Here is a tiny trained network, its code and every weight. The questions are about switching its units off for an input and a class, where a switched-off unit gives its printed mean instead of its output.

import numpy as np


def w(rows, s, z=0):
    codes = np.array(rows[::2]) - 128.0
    scale = np.full(codes.shape[1], s)
    scale[-1] = z or s
    return codes * scale


def norm(h):
    return h / np.sqrt((h * h).mean(-1, keepdims=True) + 1e-5)


def f(y):
    return y / 2 * (1 + np.tanh(0.7978845608 * (y + 0.044715 * y**3)))


def log_softmax(a):
    a = a - a.max(-1, keepdims=True)
    return a - np.log(np.exp(a).sum(-1, keepdims=True))


def net(x, mask):
    res = np.array(x, float).reshape(1, 8) / 4 @ E
    u = 0
    for l in range(3):
        y = f(norm(res) @ A[l][:, :-1].T + A[l][:, -1])
        res = res + np.where(mask[u : u + 4], y, B[l][:, -1]) @ B[l][:, :-1]
        u += 4
    return log_softmax(norm(res)[-1] @ U[:, :-1].T + U[:, -1])


A, B = {}, {}
E = w([
[124,116,130,131,120,122,141,127],'x0',
[116,117,134,132,114,134,150,128],'x1',
[129,131,128,129,126,145,138,137],'x2',
[143,137,125,103,118,129,121,121],'x3',
[96,61,235,29,210,92,125,224],'x4',
[176,77,162,89,254,199,216,21],'x5',
[120,132,138,128,125,101,128,113],'x6',
[157,119,140,125,109,128,122,122],'x7',
],0.014)
A[0] = w([
[160,210,5,231,79,143,165,24,66],'L0N1',
[167,119,101,149,205,163,171,33,141],'L0N2',
[100,151,106,142,60,94,90,196,2],'L0N3',
[133,146,107,165,96,139,119,110,74],'L0N4',
],0.012,0.0052)
B[0] = w([
[37,16,148,51,60,116,1,195,250],'L0N1',
[169,249,143,154,153,135,211,90,207],'L0N2',
[207,178,81,147,176,108,241,49,187],'L0N3',
[117,114,31,160,112,182,55,201,151],'L0N4',
],0.012,0.017)
A[1] = w([
[136,181,2,227,67,32,69,184,42],'L1N1',
[46,194,148,120,38,90,109,142,147],'L1N2',
[144,205,35,178,17,70,100,232,1],'L1N3',
[140,158,159,111,241,83,158,196,157],'L1N4',
],0.009,0.0038)
B[1] = w([
[166,172,198,111,216,139,157,73,254],'L1N1',
[118,110,149,210,200,52,144,116,216],'L1N2',
[201,180,164,172,172,232,252,61,247],'L1N3',
[186,128,133,134,43,142,46,157,238],'L1N4',
],0.012,0.0079)
A[2] = w([
[161,131,199,88,142,92,100,219,254],'L2N1',
[115,90,146,129,156,111,135,143,56],'L2N2',
[181,92,77,116,118,61,117,97,48],'L2N3',
[160,100,171,100,114,149,140,250,94],'L2N4',
],0.013,0.0029)
B[2] = w([
[42,87,109,166,51,119,81,150,254],'L2N1',
[103,136,157,254,48,151,109,112,124],'L2N2',
[97,105,117,139,126,97,72,71,125],'L2N3',
[87,89,67,140,82,107,113,143,209],'L2N4',
],0.01,0.0084)
U = w([
[63,35,134,125,65,155,10,176,254],'0',
[167,220,179,122,190,155,254,96,2],'1',
],0.0097,0.00072)

Each question gives the input, the list of numbers given to net, and the class t.
The units are the neurons (one row each of A and B). Each row of codes is followed by its name. A weight is (code - 128) times the scale printed after its matrix; where a second scale follows, it is the last column's (A, B and U).
mask holds one flag per neuron, layer by layer. A switched-off neuron (its flag False) gives its mean, the last column of its row in B, instead of its output. The means were averaged over made-up inputs and are rounded, as every weight is.
A unit's drop is (log p(t) with every unit on - log p(t) with that unit switched off) / (log p(t) with every unit on - log p(t) with every unit switched off).
unit that matters most: the unit with the biggest drop
k most important neurons: the k neurons with the biggest drops, biggest first
k most important neurons of layer l: the k neurons of layer l with the biggest drops, biggest first
drop of u: that unit's drop, to one decimal
input [-1,1,7,-2,6,6,4,-8], class 0: 4 most important neurons : [L0N3 L1N3 L1N4 L1N1]
input [-4,1,0,3,-7,2,-5,-2], class 0: unit that matters most : L0N1
input [-1,-4,-6,-7,3,3,-3,-7], class 0: 3 most important neurons : [L0N3 L1N4 L1N3]
input [-8,-3,7,-4,-3,3,-5,-2], class 0: 2 most important neurons : [L0N1 L1N3]
input [7,-1,1,-2,-5,-8,3,2], class 1: 2 most important neurons : [L1N3 L0N3]
input [-7,-8,-4,-2,-8,7,3,-2], class 0: 2 most important neurons of layer 0 : [L0N1 L0N3]
input [4,-2,1,8,-4,-6,-8,6], class 1: 2 most important neurons : [L1N3 L0N3]
input [-7,3,1,2,-5,2,-2,-5], class 0: drop of L0N1 : 3.1
input [7,-7,6,-8,-8,2,3,-7], class 0: drop of L0N1 : 3.5
input [1,-4,3,0,-8,1,0,-7], class 0: drop of L0N1 : 4.6
input [3,8,3,-8,8,6,-1,5], class 0: drop of L0N3 : 0.1
